Below are the code and all the weights of a small trained network. Each question names an input and a class and asks about switching units off, where a switched-off unit gives its printed mean instead of its output.

import numpy as np


def w(rows, s, z=0):
    codes = np.array(rows[::2]) - 128.0
    scale = np.full(codes.shape[1], s)
    scale[-1] = z or s
    return codes * scale


def f(y):
    return y / 2 * (1 + np.tanh(0.7978845608 * (y + 0.044715 * y**3)))


def log_softmax(a):
    a = a - a.max(-1, keepdims=True)
    return a - np.log(np.exp(a).sum(-1, keepdims=True))


def net(x, mask):
    res = np.array(x, float).reshape(1, 3) / 4 @ E
    y = f(res @ A[0][:, :-1].T + A[0][:, -1])
    res = res + np.where(mask, y, B[0][:, -1]) @ B[0][:, :-1]
    return log_softmax(res[-1] @ U[:, :-1].T + U[:, -1])


A, B = {}, {}
E = w([
[135,85,205,112,65,180,175,61],'x0',
[179,110,169,83,79,65,23,105],'x1',
[111,232,109,88,3,127,184,204],'x2',
],0.011)
A[0] = w([
[60,58,74,128,187,108,151,54,85],'n1',
[118,71,152,200,184,159,77,117,143],'n2',
[77,159,97,112,188,147,206,97,4],'n3',
[40,147,83,133,189,234,199,129,21],'n4',
[165,156,107,13,87,111,99,163,159],'n5',
[132,254,118,146,78,190,179,142,100],'n6',
[180,132,131,118,102,98,56,71,161],'n7',
[85,74,211,87,74,215,173,54,99],'n8',
[40,173,131,176,193,237,204,144,22],'n9',
[100,168,179,125,93,176,148,219,76],'n10',
[89,146,2,145,162,42,96,139,48],'n11',
[134,179,123,113,99,174,158,163,151],'n12',
[190,49,88,188,192,199,151,93,102],'n13',
],0.0086,0.002)
B[0] = w([
[159,135,133,201,127,55,180,150,213],'n1',
[188,73,138,108,175,62,188,158,230],'n2',
[58,93,172,109,135,255,90,126,188],'n3',
[44,52,226,45,143,163,69,66,238],'n4',
[136,79,143,46,189,84,122,163,188],'n5',
[187,19,122,172,120,87,198,148,237],'n6',
[85,63,215,141,164,200,62,160,192],'n7',
[75,172,18,234,59,146,56,63,251],'n8',
[77,109,176,71,109,179,35,170,248],'n9',
[213,121,104,155,125,67,180,128,196],'n10',
[99,240,3,184,53,169,85,20,207],'n11',
[188,130,118,193,174,62,152,173,192],'n12',
[143,67,100,231,186,46,181,116,241],'n13',
],0.0074,0.011)
U = w([
[199,37,176,150,185,64,235,194,90],'0',
[103,52,253,14,159,163,37,148,245],'1',
[108,202,67,201,63,142,122,2,67],'2',
],0.0084,0.0012)

Each question gives the input, the list of numbers given to net, and the class t.
The units are the neurons (one row each of A and B). Each row of codes is followed by its name. A weight is (code - 128) times the scale printed after its matrix; where a second scale follows, it is the last column's (A, B and U).
mask holds one flag per neuron, in row order. A switched-off neuron (its flag False) gives its mean, the last column of its row in B, instead of its output. The means were averaged over made-up inputs and are rounded, as every weight is.
A unit's drop is (log p(t) with every unit on - log p(t) with that unit switched off) / (log p(t) with every unit on - log p(t) with every unit switched off).
The circuit of an input: a set's keep is (log p(t) with only the set's units on - log p(t) with every unit switched off) / (log p(t) with every unit on - log p(t) with every unit switched off). Starting from the 12 units with the biggest drops (on a tie, the unit counted first), units are removed one at a time, each time the one whose removal leaves the highest keep (on an exact tie, the one counted first), for as long as the keep stays at least 0.8.
circuit, biggest first: the units of the circuit, biggest drop first
unit that matters most: the unit with the biggest drop
top k neurons: the k neurons with the biggest drops, biggest first
drop when u is switched off: that unit's drop, to one decimal
input [-6,-5,-1], class 2: circuit, biggest first => [n11]
input [7,8,8], class 0: top 3 neurons => [n5, n4, n9]
input [-2,8,8], class 0: top 2 neurons => [n4, n9]
input [1,6,-6], class 0: top 3 neurons => [n4, n9, n2]
input [-2,-1,1], class 2: top 4 neurons => [n2, n4, n9, n7]
input [-7,5,1], class 2: top 3 neurons => [n11, n4, n9]
input [8,8,8], class 0: top 3 neurons => [n5, n11, n6]
input [-8,-8,6], class 1: top 2 neurons => [n4, n9]
input [3,-3,-1], class 1: top 2 neurons => [n11, n10]
input [4,4,-5], class 0: top 4 neurons => [n11, n4, n9, n2]
input [8,7,-8], class 0: top 3 neurons => [n2, n11, n13]
input [8,-7,-3], class 2: top 3 neurons => [n8, n13, n7]
input [0,-8,-5], class 1: top 2 neurons => [n4, n9]
input [5,4,5], class 0: top neuron => [n11]
input [8,4,-8], class 0: top 2 neurons => [n2, n11]
input [-1,-6,-5], class 1: top 4 neurons => [n4, n9, n6, n3]
input [6,-4,-3], class 2: drop when n13 is switched off => 0.0
input [7,3,-1], class 2: drop when n8 is switched off => 0.5
input [8,3,2], class 2: drop when n8 is switched off => 0.4
input [7,-2,-3], class 2: unit that matters most => n8
input [8,1,3], class 2: drop when n8 is switched off => 0.5
